Below is a small trained network, with its code and all its weights. Each question gives an input and a target symbol and asks what happens when units are switched off, that is, made to give their printed mean instead of their output.

import numpy as np


def w(rows, s, z=0):
    codes = np.array(rows[::2]) - 128.0
    scale = np.full(codes.shape[1], s)
    scale[-1] = z or s
    return codes * scale


def norm(h):
    return h / np.sqrt((h * h).mean(-1, keepdims=True) + 1e-5)


def f(y):
    return np.maximum(y, 0)


def softmax(a):
    e = np.exp(a - a.max(-1, keepdims=True))
    return e / e.sum(-1, keepdims=True)


def log_softmax(a):
    a = a - a.max(-1, keepdims=True)
    return a - np.log(np.exp(a).sum(-1, keepdims=True))


def net(x, mask):
    ids = ['ΔΘΞΣΩαγεημπφψ'.index(c) for c in x.split()]
    T = len(ids)
    res = E[ids] + P[:T]
    r = norm(res)
    for j in range(3):
        rows = slice(2 * j, 2 * j + 2)
        q, k, v = (r @ M[0][rows].T for M in (Q, K, V))
        z = softmax(np.where(np.tri(T) > 0, q @ k.T / 2**0.5, -1e9)) @ v
        o = O[0][rows]
        res = res + np.where(mask[j], z, o[:, -1]) @ o[:, :-1]
    y = f(norm(res) @ A[0][:, :-1].T + A[0][:, -1])
    res = res + np.where(mask[3:19], y, B[0][:, -1]) @ B[0][:, :-1]
    return log_softmax(norm(res)[-1] @ U[:, :-1].T + U[:, -1])


Q, K, V, O, A, B = {}, {}, {}, {}, {}, {}
E = w([
[87,151,190,78],'Δ',
[108,117,162,70],'Θ',
[133,194,92,75],'Ξ',
[131,202,100,98],'Σ',
[100,204,111,102],'Ω',
[185,128,186,92],'α',
[139,189,136,94],'γ',
[125,123,178,61],'ε',
[162,227,124,88],'η',
[65,98,152,254],'μ',
[112,173,111,86],'π',
[107,125,196,76],'φ',
[112,201,138,100],'ψ',
],0.0078)
P = w([
[142,3,127,226],'0',
[24,140,151,49],'1',
[97,112,123,41],'2',
[69,120,155,23],'3',
[88,129,117,26],'4',
[87,153,112,17],'5',
[81,146,112,14],'6',
[93,152,112,8],'7',
[81,161,114,15],'8',
[73,156,117,4],'9',
[64,160,121,12],'10',
],0.0033)
Q[0] = w([
[84,128,172,102],'h1',
[84,203,157,79],'h1',
[96,99,108,224],'h2',
[152,75,116,249],'h2',
[122,132,154,132],'h3',
[175,129,153,175],'h3',
],0.013)
K[0] = w([
[134,131,86,241],'h1',
[122,120,93,254],'h1',
[99,125,146,26],'h2',
[134,185,157,22],'h2',
[122,141,112,140],'h3',
[38,132,138,104],'h3',
],0.0089)
V[0] = w([
[139,90,24,141],'h1',
[123,254,143,226],'h1',
[209,152,186,178],'h2',
[231,221,81,139],'h2',
[40,139,177,118],'h3',
[179,164,128,187],'h3',
],0.0069)
O[0] = w([
[249,101,154,211,237],'h1',
[232,51,1,116,255],'h1',
[196,200,180,4,43],'h2',
[247,176,113,152,101],'h2',
[114,63,104,88,214],'h3',
[159,131,164,39,23],'h3',
],0.0059,0.0024)
A[0] = w([
[103,182,90,64,232],'n1',
[26,54,87,221,187],'n2',
[85,101,146,223,62],'n3',
[67,152,100,100,51],'n4',
[157,6,196,59,208],'n5',
[52,67,167,167,237],'n6',
[109,54,212,79,153],'n7',
[143,139,96,43,218],'n8',
[207,165,75,181,151],'n9',
[211,148,140,141,239],'n10',
[214,72,102,166,113],'n11',
[100,115,110,202,115],'n12',
[193,118,85,200,133],'n13',
[149,164,201,181,148],'n14',
[126,116,65,191,251],'n15',
[113,102,1,95,84],'n16',
],0.0069,0.0024)
B[0] = w([
[141,115,249,142,216],'n1',
[190,56,203,156,253],'n2',
[218,41,246,125,181],'n3',
[55,96,182,118,165],'n4',
[97,255,53,161,171],'n5',
[224,17,80,149,231],'n6',
[135,174,8,164,165],'n7',
[202,35,178,238,224],'n8',
[73,151,123,176,201],'n9',
[61,86,137,138,198],'n10',
[30,196,43,119,184],'n11',
[177,129,176,100,168],'n12',
[43,174,154,126,185],'n13',
[62,137,123,127,151],'n14',
[98,113,199,146,203],'n15',
[70,90,141,51,197],'n16',
],0.0047,0.0059)
U = w([
[80,107,20,156,96],'Δ',
[223,160,124,86,121],'Θ',
[223,157,156,53,184],'Ξ',
[79,138,163,108,99],'Σ',
[143,123,135,120,2],'Ω',
[217,166,20,213,253],'α',
[82,133,156,135,69],'γ',
[196,82,38,19,84],'ε',
[138,231,248,47,137],'η',
[220,43,206,254,111],'μ',
[61,110,135,103,107],'π',
[37,214,92,243,120],'φ',
[78,142,155,118,79],'ψ',
],0.0089,0.0033)

Each question gives the input, a string of symbols that net reads in full, and the target symbol t.
The units are the heads (2 rows each of Q, K, V and O) and the neurons (one row each of A and B). Each row of codes is followed by its name. A weight is (code - 128) times the scale printed after its matrix; where a second scale follows, it is the last column's (O, A, B and U).
mask holds one flag per unit, heads first, then neurons. A switched-off unit (its flag False) gives its mean, the last column of its rows in O or B, instead of its output. The means were averaged over made-up inputs and are rounded, as every weight is.
A unit's drop is (log p(t) with every unit on - log p(t) with that unit switched off) / (log p(t) with every unit on - log p(t) with every unit switched off).
The circuit of an input: a set's keep is (log p(t) with only the set's units on - log p(t) with every unit switched off) / (log p(t) with every unit on - log p(t) with every unit switched off). Starting from the 12 units with the biggest drops (on a tie, the unit counted first), units are removed one at a time, each time the one whose removal leaves the highest keep (on an exact tie, the one counted first), for as long as the keep stays at least 0.8.
units of the circuit, in order: the units of the circuit, biggest drop first
most important unit: the unit with the biggest drop
which heads matter: for each layer, one digit per head in row order, 1 if its drop is at least 0.15 and else 0, layers parted by /
drop of u: that unit's drop, to one decimal
input ψ ψ α Ξ, target ε: units of the circuit, in order : [h1]
input γ ε π Σ α π ε, target Ξ: which heads matter : 010
input α ε α, target η: units of the circuit, in order : [h1, h2]
input γ π π Δ Ξ η, target Ξ: which heads matter : 010
input Σ ε φ Σ ψ α π ε α Σ Ξ, target α: which heads matter : 110
input Ξ π π Σ γ Ξ Σ Ξ η, target φ: which heads matter : 010
input Ξ μ Σ α, target α: units of the circuit, in order : [n5, n7]
input Ω α π Ξ π π Θ π Ξ, target Δ: which heads matter : 100
input Ξ ε α Σ, target φ: which heads matter : 000
input Σ π α, target α: which heads matter : 010
input Σ Ξ π ε, target α: which heads matter : 110
input Ω ε Θ, target Δ: which heads matter : 000
input ψ Ξ ε ψ γ Δ Σ, target ε: drop of n5 : 0.0
input Ξ π α π π Δ ψ π ψ, target φ: most important unit : h2
input Σ α Ω, target α: drop of h1 : 0.3
input γ Θ ε π, target Ξ: drop of h2 : 0.4
input γ Δ Σ ψ π π Ξ, target Ξ: drop of h2 : 0.5
